Below are the code and all the weights of a small trained network. Each question names an input and a class and asks about switching units off, where a switched-off unit gives its printed mean instead of its output.

import numpy as np


def w(rows, s, z=0):
    codes = np.array(rows[::2]) - 128.0
    scale = np.full(codes.shape[1], s)
    scale[-1] = z or s
    return codes * scale


def f(y):
    return np.maximum(y, 0)


def log_softmax(a):
    a = a - a.max(-1, keepdims=True)
    return a - np.log(np.exp(a).sum(-1, keepdims=True))


def net(x, mask):
    res = np.array(x, float).reshape(1, 7) / 4 @ E
    y = f(res @ A[0][:, :-1].T + A[0][:, -1])
    res = res + np.where(mask, y, B[0][:, -1]) @ B[0][:, :-1]
    return log_softmax(res[-1] @ U[:, :-1].T + U[:, -1])


A, B = {}, {}
E = w([
[237,68,193,155,184,186,113,96],'x0',
[154,178,136,93,168,121,1,77],'x1',
[130,128,128,131,128,124,128,131],'x2',
[90,70,120,166,97,118,36,146],'x3',
[45,155,167,171,216,144,124,136],'x4',
[176,161,103,174,139,122,126,185],'x5',
[148,174,211,166,51,78,137,87],'x6',
],0.0092)
A[0] = w([
[69,111,197,187,192,133,125,135,39],'N1',
[105,49,151,125,112,97,188,148,34],'N2',
[123,125,99,87,164,38,132,139,107],'N3',
[149,73,177,114,187,192,130,123,2],'N4',
[83,139,107,102,176,133,109,201,147],'N5',
[91,68,139,187,67,141,41,167,234],'N6',
[168,187,117,228,145,73,105,189,254],'N7',
[61,198,177,193,144,186,110,144,14],'N8',
[182,79,94,65,91,154,125,108,46],'N9',
[130,77,4,83,201,225,111,149,107],'N10',
[134,165,117,65,147,159,70,152,48],'N11',
[154,205,113,72,166,140,183,93,239],'N12',
[49,173,92,76,77,90,124,123,109],'N13',
[147,194,138,130,113,125,60,135,66],'N14',
[64,159,104,68,93,140,132,130,101],'N15',
[204,89,53,111,64,98,126,123,64],'N16',
[105,195,164,121,176,150,173,124,237],'N17',
[83,172,59,135,96,47,95,190,97],'N18',
[154,170,106,48,191,90,52,49,43],'N19',
[64,83,202,17,111,127,130,46,165],'N20',
[83,152,125,176,164,156,124,131,13],'N21',
[148,200,134,79,125,111,54,112,43],'N22',
[202,84,54,43,110,115,128,112,60],'N23',
[119,112,161,80,116,181,214,157,116],'N24',
[223,12,195,172,153,182,121,139,46],'N25',
[166,83,161,127,168,133,159,127,38],'N26',
[107,103,62,74,185,161,117,159,43],'N27',
[108,96,145,178,90,131,173,208,21],'N28',
[166,126,146,51,66,78,104,137,60],'N29',
[105,106,127,130,96,166,159,167,24],'N30',
[100,181,80,76,103,87,144,190,67],'N31',
[181,100,82,104,56,87,142,133,81],'N32',
[73,55,127,174,124,140,84,131,198],'N33',
[128,184,255,184,60,89,116,110,69],'N34',
[106,61,112,195,109,119,170,115,121],'N35',
[63,155,160,160,220,157,155,161,144],'N36',
[111,175,70,183,101,128,148,144,114],'N37',
],0.0092,0.0053)
B[0] = w([
[103,193,58,122,180,58,95,58,186],'N1',
[78,154,95,159,129,208,138,199,167],'N2',
[163,106,182,156,112,128,128,104,160],'N3',
[146,103,173,192,158,99,124,90,178],'N4',
[144,119,118,105,162,100,146,102,207],'N5',
[217,151,137,29,65,172,88,129,240],'N6',
[106,74,148,34,112,94,124,220,224],'N7',
[76,190,94,136,135,98,121,77,177],'N8',
[96,169,116,130,231,61,106,71,177],'N9',
[81,71,179,91,47,107,255,101,255],'N10',
[78,124,71,196,59,188,143,170,171],'N11',
[219,131,169,57,32,183,68,157,234],'N12',
[175,73,190,175,171,101,90,124,215],'N13',
[82,145,69,171,77,172,167,189,171],'N14',
[193,108,189,181,162,87,85,109,187],'N15',
[81,207,65,108,219,61,126,95,188],'N16',
[135,155,97,60,99,94,80,122,225],'N17',
[195,96,201,172,140,134,90,82,217],'N18',
[95,123,56,197,112,208,142,181,223],'N19',
[133,90,108,87,177,143,110,245,221],'N20',
[97,154,89,162,137,71,137,102,155],'N21',
[91,135,45,221,81,182,161,197,186],'N22',
[105,181,108,113,138,83,111,110,195],'N23',
[128,165,116,130,86,199,86,165,195],'N24',
[165,103,196,212,155,87,103,143,234],'N25',
[138,109,119,169,148,167,70,101,162],'N26',
[74,75,168,155,45,114,193,98,192],'N27',
[85,146,66,156,102,197,138,109,172],'N28',
[83,130,71,97,193,112,182,108,168],'N29',
[108,146,119,188,171,207,149,132,149],'N30',
[157,84,183,188,166,132,74,100,192],'N31',
[72,191,91,92,166,75,134,127,181],'N32',
[157,171,124,61,43,134,87,121,216],'N33',
[28,3,162,115,67,113,217,53,206],'N34',
[123,170,56,151,104,210,86,195,180],'N35',
[134,168,84,97,193,115,112,121,230],'N36',
[132,123,166,165,119,143,105,158,173],'N37',
],0.0076,0.0096)
U = w([
[25,47,159,129,65,90,253,52,73],'0',
[69,177,70,254,100,205,136,171,10],'1',
[174,105,192,245,186,86,91,93,53],'2',
[179,163,132,44,76,153,102,110,121],'3',
[45,203,75,116,208,33,124,60,28],'4',
[112,103,133,80,136,114,131,183,254],'5',
[125,120,131,91,107,111,129,150,222],'6',
],0.0088,0.0061)

Each question gives the input, the list of numbers given to net, and the class t.
The units are the neurons (one row each of A and B). Each row of codes is followed by its name. A weight is (code - 128) times the scale printed after its matrix; where a second scale follows, it is the last column's (A, B and U).
mask holds one flag per neuron, in row order. A switched-off neuron (its flag False) gives its mean, the last column of its row in B, instead of its output. The means were averaged over made-up inputs and are rounded, as every weight is.
A unit's drop is (log p(t) with every unit on - log p(t) with that unit switched off) / (log p(t) with every unit on - log p(t) with every unit switched off).
The circuit of an input: a set's keep is (log p(t) with only the set's units on - log p(t) with every unit switched off) / (log p(t) with every unit on - log p(t) with every unit switched off). Starting from the 12 units with the biggest drops (on a tie, the unit counted first), units are removed one at a time, each time the one whose removal leaves the highest keep (on an exact tie, the one counted first), for as long as the keep stays at least 0.8.
circuit, biggest first: the units of the circuit, biggest drop first
most important unit: the unit with the biggest drop
top k neurons: the k neurons with the biggest drops, biggest first
drop of u: that unit's drop, to one decimal
input [-2,5,0,-2,-8,8,-4], class 4: most important unit -> N16
input [3,-5,4,8,1,-4,-4], class 3: circuit, biggest first -> N6, N33
input [-7,6,-3,-1,2,4,2], class 2: circuit, biggest first -> N18, N13
input [1,6,-4,-6,8,5,6], class 4: top 4 neurons -> N8, N1, N6, N10
input [-3,-7,-4,-7,0,-2,4], class 1: top 2 neurons -> N6, N2
input [6,-4,-2,1,-8,-1,-7], class 4: circuit, biggest first -> N16, N9
input [-8,7,-2,-2,6,-8,-5], class 2: top 2 neurons -> N13, N15
input [5,1,7,-8,2,-6,8], class 0: top 3 neurons -> N34, N6, N33
input [-4,6,5,-8,-1,-8,-8], class 0: top 3 neurons -> N10, N27, N6
input [-2,3,3,3,4,1,-7], class 0: top 2 neurons -> N10, N27
input [1,-6,1,-2,-7,3,-2], class 4: circuit, biggest first -> N16, N32
input [-3,6,-1,8,7,6,-7], class 3: top 2 neurons -> N6, N33
input [-7,-2,1,6,4,7,-5], class 2: top 2 neurons -> N18, N31
input [1,-2,8,-1,-4,4,8], class 0: most important unit -> N34
input [7,-6,6,-3,-8,0,8], class 0: top 2 neurons -> N34, N36
input [-3,2,-5,8,3,5,8], class 0: top 2 neurons -> N34, N12
input [0,6,3,7,-8,-5,-8], class 0: top 2 neurons -> N10, N27
input [-3,-1,3,0,-7,-2,-6], class 4: drop of N34 -> 0.2
input [-2,-7,2,-1,-1,3,6], class 1: drop of N28 -> 0.6
input [7,-2,2,0,-4,4,7], class 0: circuit, biggest first -> N34
input [1,4,-4,2,-3,4,-3], class 1: drop of N11 -> 0.6
